[138 150  79 189  77 148  80 127 101] : (96)
[ 98 132 168 158 132 176 109 149 126] : (109)
[130 168 168 158 132 156 109 149 126] : (4)
asked: [132 168] | (109)
asked: [132 176 109 149] | (109)
asked: [130 168 168 158 132 156 109 149 126] | (4)
asked: [130 168 168 158 132 156] | (4)
asked: [132 176] | (109)
asked: [132 168 158 132 176 109 149 126] | (109)

[117 136 135 128 121 129 133 128 157 135 126 130 126 112 129 128 122 125
 134 128 135 127 125 124 127 134 117 131 131 127 131 127 131 122 130 115
 129 139 121 122 127 125 124 118 130 130 133 131 128 111 115 127 128 124
 107 131 129] -> (134)
[134 127 129 121 131 129 126 125 105 135 111 125 134 122 129 130 128 127
 129 128 127 129 126 126 127 136 121 136 128 131 131 127 131 123 132 132
 139 135 124 127 139 130 143 134 133 122 129 128 128 114 115 132 128 124
 117 130 120] -> (116)
[118 127 124 114 131 129 139 131 112 135 141 125 119 112 137 135 140 127
 136 130 129 127 136 128 135 126 127 112 134 132 132 113 130 143 136 129
 121 136 121 114 125 115 108 119 133 117 135 135 128 121 123 124 140 124
 149  43 129] -> (10)
[127 126 124 114 138 129 133 127  97 135 124 120 126 125 138 135 140 127
 136 131 123 127 137 130 136 131 129 116 134 131 132 118 132 133 136 129
 130 136 121 114 142 125 126 133 140 117 135 135 124 118 115 123 140 120
 158 135 115] -> (124)
asked: [117 135 135 128 121] | (10)
asked: [127 126 124 114 138 129 133 127  97 135 124 120 126 125 138 135 140 127
 136 131 123 127 137 130 136 131 129 116 134 131 132 118 132 133 136 129
 130 136 121 114 142 125 126 133 140 117 135 135 124 118 115 123 140 120
 158 135 115] | (124)
asked: [112 137 135] | (10)
asked: [131 123 127] | (124)
asked: [135 124 118 115 123] | (124)
asked: [125 134 122 129 130 128 127] | (116)

[109 111  90 120 127  89 108  72] -> (75)
[ 99  92 127 120 109 111 176 129] -> (115)
[123 109 111  92 120 127 129 113] -> (43)
[110  97 144 170 131 136 132 133] -> (119)
asked: [ 99  92 127 120 109 111 176 129] | (115)
asked: [109 111  92 120 127] | (43)

[ 83 135 161 104 121  78 132 147 147  79 144 101] -> (15)
[127 126 127 127 126 127 126 126 127 127 126 127] -> (32)
[116 150 145 102 135 108 135 145 131 141 165 108] -> (128)
[147 127 152 107 121 138 109 164 144 141 165  99] -> (106)
[116 144 145 102 135 108 135 145 131 112 142 108] -> (110)
[138 112  77 128 100 167  89  99  94 165 103 128] -> (121)
asked: [147 127 152 107 121 138 109 164 144 141 165  99] | (106)
asked: [ 83 135 161 104 121  78 132 147 147  79 144] | (15)
asked: [138 109] | (106)
asked: [116 144 145 102 135 108 135 145 131 112 142 108] | (110)
asked: [127 126 127 127 126 127 126 126 127 127 126 127] | (32)
asked: [116 150 145 102 135 108 135 145 131 141 165 108] | (128)

[208 153  91 131 141 118 112 144 118 171 140 147 177 114 159  81  77  92
 130 133 105 119 145 114 143 162 167 124 148 133 165 134 179 143 120 134
 142 173 128  88  84 137 209] = (73)
[111 149 158 161 148 153 154  94 165 120 108 117 126 116 141 100 119 134
  99 152 108 119 146 120 114 113 159 119 120 130 125 124 183 153 139  89
 151 161 110 142 145  82 134] = (139)
[143 176 140 110 134  88 122 145 108 105 133 147 148 105 109 178 101 129
 172 161 163 102 104 122 180  94  79 120 171 158 114  83 139 148 122 132
 124 134 163 159 121 135 147] = (120)
[119 143 136 146 112 145 157 163 132 131  97 117 140 173 131 154 105 121
 133 130 122 157 158 146 138 141  95 136 129 137 117  57 125 123 127 117
 133 128 159 108 136 137 125] = (38)
[ 63  61  78 129  91 161 173 143 122 108 124 154 127 189  65 112 140 128
 140  81 143 131 153 127 136  81 113 135 185 150 103  91 139 148 102 168
 171  89 169 144 100  97  95] = (19)
[155 155 119 112 116  79 125 149 113  97  89 101 113 126  97 149  97 141
 164 157 155  91 110 127 113 125 106 137 146 154  97  82  93 135  99  99
 104 145 132 115  79 127 157] = (22)
asked: [141 118] | (73)
asked: [114 159  81  77] | (73)
asked: [122 108 124] | (19)
asked: [133 130] | (38)
asked: [ 63  61  78 129  91 161 173 143 122 108 124 154 127 189  65 112 140 128
 140  81 143 131 153 127 136  81 113 135 185 150 103  91 139 148 102 168
 171  89 169 144 100  97  95] | (19)
asked: [ 91 139 148 102 168 171  89 169 144 100] | (19)

[134 119 123 131 125 122 134 131] -> (68)
[ 77 128 128 129 119 128 178 129] -> (98)
[172 130 128 128 142 127 186 127] -> (114)
[113 133 130 126 160 129 131 130] -> (5)
[133 130 133 126  65 127 132 129] -> (94)
asked: [113 133] | (5)
asked: [119 123] | (68)
asked: [113 133 130 126 160 129 131 130] | (5)
asked: [130 133 126  65 127 132 129] | (94)
asked: [119 123 131 125 122 134 131] | (68)

[176 162 113 124 127 132 108 144 124  50 126  89  75 126 115  80 129 128
 113 123 143 124 128  78 154 129 123 113 130] : (30)
[152 191 121 135 126 136 107 153 101 137 120  97 142 130 176 109 130 129
 104 146 138 133 130 124 134 133 120 135 130] : (23)
[140 176 161 130 129  76 138  98 114 101 129  91 121 126 146 146 122 128
 114 107 119 131 125 114  87 127 141 142 126] : (2)
[116 121 109 118 130  68  91 113 121  75 132 151  86 132 111  92 135 130
 166 117 155  88 129  92 135 129 118 127 128] : (13)
[117 135 134 124 131 129 113 117 121 137 135 136 132 129 133 117 131 133
 136 142 121 142 126 114 145 132 120 129 132] : (11)
[142 125 104 178 129 144 111 196 145 135 139 111 143 130 146 132 129 130
 149  82 121 121 120 126 132 114 145 132 129] : (93)
asked: [126 114 145 132 120 129 132] | (11)
asked: [176 161] | (2)
asked: [162 113 124 127 132 108 144] | (30)
asked: [139 111 143 130 146 132 129 130] | (93)

[140 109  61 127 146 161  78 137 103 128  91] : (59)
[148  92 105 109 101 147 206 130 165 102 144] : (83)
[141 112 101 114 102 145 177 122 165 122 119] : (48)
[112 102 117 120 130 113 160 133 153  90 170] : (179)
[167 129 143 124 167 124 119 125 102 105 102] : (142)
[167 129 143 124 167 124 119 125  87  86 137] : (55)
[151 147 171 122 149 120 145 104 105 101 117] : (28)
[170 105  53 122 126 142 122 149 151 112 142] : (103)
asked: [112 101] | (48)
asked: [167 129 143 124 167 124 119 125 102 105] | (142)
asked: [125 102] | (142)

[106 166 131 124 128 129 136 125 128 110]  (89)
[196 164 129 136 126 129 142 133 130 113]  (14)
[ 79  98 126 124 126 127 139 131 128 100]  (18)
[143 119 127 129 117 127 121 134 128 132]  (74)
[106 124 128 166 131 129 121 128 117 132]  (26)
asked: [117 127 121 134] | (74)
asked: [117 127 121 134 128 132] | (74)
asked: [196 164] | (14)
asked: [106 166 131 124 128 129] | (89)
asked: [126 124 126 127] | (18)
asked: [128 166] | (26)
asked: [142 133] | (14)

[134 123 144 132 122 151 121  53] -> (37)
[152 130 190 117  90 115 131 143] -> (6)
[134 125  97 146  87 152 141 141] -> (67)
[134 125  97 146  87 152 144 152] -> (65)
[152 130 190 117 138 115 131 143] -> (105)
asked: [ 97 146  87 152 144 152] | (65)
asked: [122 151 121] | (37)

[ 91 119 126 115 100] = (136)
[ 76 140  70 118 120] = (56)
[ 76 140  70 195 134] = (100)
[140 118  76  70 119] = (117)
asked: [118  76  70 119] | (117)
asked: [ 76 140  70 118] | (56)
asked: [119 126] | (136)
asked: [140 118] | (117)
asked: [118  76] | (117)
asked: [119 126 115 100] | (136)

[133  89  85 133 106 146 122 154] -> (42)
[187 164 170 110 210 107 117 148] -> (176)
[144  98 147  87 111 118 151 112] -> (183)
[114  89  88 160 108 165 127 151] -> (79)
[210 107 115 143 109 105 121 132] -> (138)
[131 113 138 143 103 106 114 126] -> (104)
[136 116 110 168 129 115 164 165] -> (86)
[136 115 168 110 129 116 132 115] -> (82)
[137 119 133 143 109 105 123 129] -> (146)
asked: [210 107 117] | (176)
asked: [136 115 168 110 129 116] | (82)
asked: [ 89  88 160 108 165 127] | (79)
asked: [ 89  85 133 106] | (42)
asked: [119 133 143 109 105 123 129] | (146)
asked: [109 105 121 132] | (138)
asked: [109 105 121] | (138)

[143  73  53  48  71 128 108 139 117 131 115 135 122 127 126] : (97)
[128 121 120 127 135 129 157 125 176 124 135 127 132 116 128] : (51)
[124 126 135 151 100 113 112 126 112 132 136 136 126 120 121] : (113)
[125 176 125 101 131 148 138 127 102 132 119 116 125 139 130] : (72)
[121 161 142  73  53  48  71 128 108 139 117 131 115 135 135] : (101)
asked: [121 161 142  73  53  48  71 128 108 139 117 131 115 135 135] | (101)
asked: [125 176 124] | (51)
asked: [161 142  73  53] | (101)
asked: [142  73  53  48  71 128 108 139 117 131 115 135] | (101)
asked: [143  73  53  48  71 128 108 139 117 131 115 135 122 127 126] | (97)

